Each row has a name. Each question is about the rows just above it. Places in a row count from 1.

[136 135 131 135] : V
[130 162 130 136] : M
[180 110 179 179] : H
Places of [135] in row V:
2 4
At which places does M hold [130]?
1 3
Every place of [179] in H:
3 4
Places of [162] in row M:
2
Every place of [131] in V:
3
Every place of [136] in V:
1

[162 146 111 149]  nefo
[128 128 128 128]  tele
[101  93  82  94]  sedin
[140 123 129  91]  vitos
[158 113 101 134]  vip
[111 105 129  83]  Pora
[127 110 110 110]  sutim
[137 138 140 170]  guda
[165 143 103 164]  Deze
[135 162 124 145]  pag
[101  93 158 111]  gisef
Places of [128] in row tele:
1 2 3 4
Every place of [110] in sutim:
2 3 4
Every place of [129] in vitos:
3
Every place of [124] in pag:
3
Places of [165] in row Deze:
1

[137 117 117 137 137 122 117]  Y
[125 118 119 154 130 139 146]  U
[155 136 137 136 135 123 138]  P
[136 111  91  78 107 152 120]  F
[124 122 118 102 137 155 134]  N
[134  93 130 127 102 123 131]  K
[131 109 125 109 124 123 102]  A
[137 130 126 116 139 114 134]  S
Places of [111] in row F:
2
Every place of [137] in Y:
1 4 5
Every place of [117] in Y:
2 3 7
Every place of [135] in P:
5

[166  80 105 157  91] = lekip
[101  92 106 142  97] = zad
[124 105 125 118 124] = togu
[102 109 102 114 100] = Kugor
[123 117 117 113 121] = tido
[154  92 101 142  97] = tes
[124 105 102 118 119] = bidan
[101  92 101 142 120] = mem
Every place of [105] in togu:
2
At which places does togu hold [124]?
1 5

[130 131 130 135 132 133 131 132 128 130 136 131 133 131 133 143 132 128
 128 130 131 128 134 130 128 129 131] -> misi
[139 131 133 129 134 147 133 132 134 135 132 136 141 129 129 143 133 136
 134 130 134 134 129 131 136 133 135] -> Mubas
[130 131 130 135 132 128 131 132 134 130 136 128 133 131 133 143 132 132
 128 130 131 132 134 130 128 129 135] -> Zeres
[130 131 130 135 132 133 131 132 134 130 136 131 133 128 133 143 132 132
 128 130 128 132 134 136 133 134 128] -> Bafu
Every place of [129] in Mubas:
4 14 15 23
At which places does Zeres hold [128]?
6 12 19 25
At which places does Zeres hold [133]?
13 15
At which places does misi hold [133]?
6 13 15
Places of [128] in row misi:
9 18 19 22 25
Places of [128] in row Bafu:
14 19 21 27
Every place of [130] in Bafu:
1 3 10 20

[130 130 130 130 124]  buped
[130 162 132 132 145]  Zamob
[123  99 134 123 123]  Zimi
[108 111 102 126 150]  Keso
[135 143 131 117 117]  nel
[115 115 115 123  81]  gek
[116  87 110 129 127]  zum
[121 134 134 135 134]  sibav
[115 121 113 118 145]  Fefam
[132 145 130 114 148]  suvez
[117 129 117 129 129]  kasa
[130 173 133 125 109]  zib
At which places does Zamob hold [130]?
1
At which places does gek hold [115]?
1 2 3
Places of [123] in row Zimi:
1 4 5
Every place of [130] in buped:
1 2 3 4
Places of [129] in row kasa:
2 4 5
At which places does nel hold [131]?
3
Places of [134] in row sibav:
2 3 5

[129 130 128 129 101 130 126 130 131 157 130 123 128 155 129] = Koner
[128 124 127 128 129 129 129 128 129 113 130 123 128 123 130] = Fot
[128 131 128 133 116 129 125 126 128 129 130 124 129 157 129] = kitu
At which places does Fot hold [128]?
1 4 8 13
Places of [129] in row kitu:
6 10 13 15
At which places does Koner hold [130]?
2 6 8 11
Every place of [124] in kitu:
12
Places of [155] in row Koner:
14

[127 160 124 140 135 111 151 124 144 115 114 118 118 116 102 109 143 112
 110 148 148 128  77 125 143 103 116  91 155 125 117 138 142 107 156 176
 142 149 140 148 122 135 124 105 118] = nez
[126 114 127 122 135 137 119 130 123 132 130 133 129 128 141 137 114 134
 138 120 116 128 149 134 118 133 127 146 116 129 135 122 128 138 116 113
 124 120 121 120 133 129 132 134 136] = ged
[121 112 122 118 154 140 118 131 124 131 122 135 125 120 145 140  99 134
 145 118 106 129 151 144 109 123 115 137 114 130 140 119 140 141 115 122
 128 120 116 119 137 137 137 145 145] = ralam
[128 160 124 140 135 111 151 124 138 115 114 118 118 116 102 109 143 112
 110 148 148 128 152 125 143 103 116  91 155 125 117 138 142 107 156 176
 142 149 140 148 122 135 124 105 118] = mas
[128 113 130 122 124 136 117 130 121 134 135 133 133 134 140 137 121 136
 137 119 119 128 152 129 121 140 134 146 115 130 133 123 121 138 115 105
 121 118 123 119 135 125 130 139 133] = duf
[124 128 123 126 146 130 129 128 131 126 120 129 123 119 130 130 115 127
 132 129 121 129 125 137 121 117 116 131 129 128 132 126 140 129 129 139
 132 130 124 129 133 135 132 120 135] = dez
Every place of [113] in duf:
2
Places of [137] in row ralam:
28 41 42 43

[145 107 145 145] = vuvi
[154 155  91  88] = pulod
[92 92 92 91] = bedi
Places of [145] in row vuvi:
1 3 4
Places of [107] in row vuvi:
2
At which places does bedi hold [92]?
1 2 3
At which places does pulod hold [155]?
2
Every place of [154] in pulod:
1

[121 139 127  89 139 129 145 117 127 156 114 153 117 108 108 127 112 116
 144 145 108 133 117 124 135 121 127 116 143 161 119 134 146 142] = Zumin
[129 136 123  97 125 124 137 129 113 155 113 139 131 122 127 125 110 122
 130 146 113 133 103 105 148 104 128 112 120 113 112 129 138 137] = zute
[145 162 123 130 120 136 153 135 175 144 120 149 116 113 126 104 108 120
 136 148 136 151 109  80 147  91 128 133 116 125 114 130 152 131] = Vizu
[138 153 123 110 124 131 147 130 148 149 117 149 118 118 129 109 109 119
 135 146 121 140 107  94 144  99 127 126 119 137 114 130 145 136] = dubat
[147 109 123  98 130 147 119 111 112 144 172 123  98 122 147 126 131 141
 130 127 119 131  98 108 132 141 137 151 147 161 131 132 120 130] = kuza
[138 107 123 118 153 150 107 120 108 144 139 119 125 109 126 131 132 129
 128 126 112 126 105 114 128 140 130 145 136 143 123 139 133 127] = mibe
[134 130 123 125 126 142 128 128 133 133 119 118 129 135 125 127 120 131
 128 120 129 127 133 119 132 134 132 131 119 117 130 129 135 133] = guk
[134 135 123 122 120 148 129 131 131 120 120 114 119 125 124 130 106 129
 126 112 117 125 122 104 131 148 137 135 117 124 133 139 149 134] = ponu
[122 147 123  92 148 136 155 118  95 153 118 171 108 144 134  96 111 115
 163 144 110 137 129 123 130 121 127 124 149 157 125 139 155 139] = bitif
[132 126 123 127 128 127 130 134 126 129 124 128 131 133 124 121 128 129
 129 131 134 126 126 130 129 131 132 131 130 125 128 128 122 133] = zuvez
[134 130 123  99 119 114 128 133 144 157 111 129 139 118 134 161 146 127
 125 147 115 133  97  95 163  99 127 104 114 146 108 125 130 137] = diga
[129 116 123 123 136 144 126 123  85 151 153 124 117 130 127 143 131 141
 137 114 119 125  95 112 137 100 162 127 125 142 111 164 125 120] = Bov
Places of [147] in row kuza:
1 6 15 29
Places of [113] in row zute:
9 11 21 30
Places of [108] in row Zumin:
14 15 21

[102  90  82  87  92  95  97  87  89  94] : vepo
[141 165 165 111 156 102  76  96 110 113] : vuzub
[113 100 101 102 101 113 101 105 101 106] : fito
[141 163 165 162 156 152 162 153 153 153] : Noz
[132 152 153 153 155 148 158 158 150 153] : Liba
[141 165 165 163 156 152  76  79  80  82] : nove
[132 154 153 153 155 148 158 158 150 141] : Nima
[124  90  91  93 105 107 104 102 105 105] : sud
Every place of [110] in vuzub:
9
At which places does fito hold [101]?
3 5 7 9
Every place of [113] in fito:
1 6
At which places does Liba hold [153]?
3 4 10
Every place of [162] in Noz:
4 7
Places of [153] in row Noz:
8 9 10
At which places does Noz hold [156]?
5

[147 156 147 146 156 147] -> bom
[125 108 131 127 139  88] -> tivak
[125 136 136 125 136 125] -> Zaz
[155 147 137 155 155 155] -> gen
Every place of [155] in gen:
1 4 5 6
At which places does bom hold [147]?
1 3 6
At which places does gen hold [137]?
3
Places of [156] in row bom:
2 5
Places of [125] in row Zaz:
1 4 6
Every place of [136] in Zaz:
2 3 5
At which places does tivak hold [127]?
4

[165 159  82 120  82  90] : par
[ 99 105  83  99 105 105] : lotug
[147 159  84 120 127  90] : Zozoz
[106 166 114 107 169  90] : duz
[147  83 129  99  91 158] : vogat
At which places does lotug hold [105]?
2 5 6
Every place of [129] in vogat:
3
Every place of [82] in par:
3 5
Every place of [106] in duz:
1

[169 160 170 114 109 125 105]  deg
[146 168 168  98 107 140 113]  gatup
[ 97  82 141  80 121 154 135]  ritu
[ 74 116 101 107 141 146 153]  tur
[115 164 115  83 113 113 126]  volis
[111 150 164 132 111 118 110]  nof
[118 114 147 114 147 114 140]  patot
[171 108 124 175 132 102 115]  mozi
[166 158 170 146 109 126 106]  res
Places of [147] in row patot:
3 5
Places of [111] in row nof:
1 5
At which places does volis hold [83]?
4
At which places does volis hold [113]?
5 6

